Table B holds the same points as the rows below, measured another way and shuffled. Each row below is followed by which row of B it is.
(in the rows, 128 means zero)
B:
1: [145 133 114 130 221  98 170 119 155 121 135  64  87]
2: [121 130 115 121 207 115 162 115 150 127 136  71  89]
3: [125 137 120 132 194 103 160 122 154 127 139  77  96]
4: [123 130 119 121 198 115 152 114 150 125 135  79  96]
5: [136 135 119 129 177 115 147 118 148 125 134  84 102]
6: [112 124 108 119 221 120 183 126 155 120 130  48  66]
7: [125 142 114 103 213 103 175 118 150 127 137  65  83]
8: [114 124 114 122 185 126 160 120 149 126 134  77  89]
9: [133 130 117 100 200 100 164 122 141 123 141  92  99]
10: [113 131 113 110 200 111 171 117 154 123 138  62  78]
11: [128 133 116 113 207 102 163 116 150 124 136  77  91]
12: [147 129 125 100 176  91 139 125 137 124 140 115 128]
13: [127 139 119 131 189 114 149 113 151 130 139  85 104]
14: [138 124 119 115 183  94 152 127 149 120 139  91 112]
15: [128 134 114 123 223  97 179 125 158 124 138  60  81]
16: [119 145 118 111 178 119 152 110 148 131 137  91 100]
17: [123 135 117 141 200 104 167 124 158 129 141  71  90]
18: [140 137 125 124 183  98 139 116 152 126 138  93 116]
19: [110 141 116 122 187 123 165 114 150 130 138  77  87]
20: [114 124 112 110 183 122 172 117 142 122 136  79  87]
21: [109 124 109 133 212 149 167 108 145 128 124  69  78]
22: [114 138 115 117 186 119 170 119 152 126 138  66  85]
23: [137 138 121 104 173  92 163 126 148 123 145  86 103]
24: [131 136 119 113 188 104 157 118 144 125 139  83 101]
25: [127 130 118 123 201 115 149 112 148 127 134  89 102]

[123  93 146 132 125 130 135 136 141 129 167 129 214  90 155 121 169] : 9
[124 105 136 140 123 113 138 154 140 123 155 131 186 112 153 127 182] : 16
[130 114 128 153 107 101 144 169  90 121 172 144 222  96 135 117 220] : 21
[126 114 144 142 120 113 138 142 138 129 148 129 210 107 141 129 183] : 25
[123  84 147 139 123 122 136 143 117 133 177 136 226  79 155 113 206] : 7
[125 106 129 138 123 113 139 162 130 120 177 136 196  96 153 120 196] : 19
[122 106 141 128 126 125 138 137 134 137 178 128 203  91 147 119 196] : 17
[122  88 154 136 119 123 138 133 119 146 188 132 232  76 145 111 207] : 15
[125 113 147 133 127 125 134 127 157 131 134 122 186 117 150 130 170] : 18
[128 106 157 135 126 127 140 123 153 129 152 121 187 101 150 125 157] : 14
[128 113 137 131 122 122 138 139 138 116 155 134 181 111 146 126 183] : 5
[124 101 146 144 120 119 135 140 135 131 161 131 218  89 144 121 191] : 11
[124 105 137 145 120 114 139 157 127 123 168 137 205  76 152 120 205] : 10
[123 102 139 137 120 117 138 154 120 124 177 137 191  91 154 118 201] : 22
[125 115 139 135 124 117 136 145 145 125 155 128 193 110 146 132 183] : 13
[128 114 140 147 119 106 147 151 128 125 162 131 186  93 143 126 183] : 8
[124 102 137 127 126 128 137 139 144 118 166 134 199 101 159 120 182] : 24
[125 108 141 144 117 110 138 143 126 133 161 130 217  92 145 123 198] : 2
[125 101 136 135 118 121 141 161 122 114 184 140 190  90 153 114 187] : 20
[125  93 145 122 130 140 134 136 151 121 167 130 177  94 163 118 169] : 23
[124 104 150 127 129 133 131 115 166 130 137 120 189 110 152 133 135] : 12
[123 111 142 131 126 121 134 135 142 133 163 124 198  95 147 126 186] : 3
[128  96 148 156 110 104 147 147  93 140 185 139 224  66 136 111 220] : 6
[127 115 139 143 119 111 139 141 135 130 147 128 207 101 145 129 187] : 4
[128  94 151 133 117 131 137 134 124 128 176 135 229  88 145 113 214] : 1
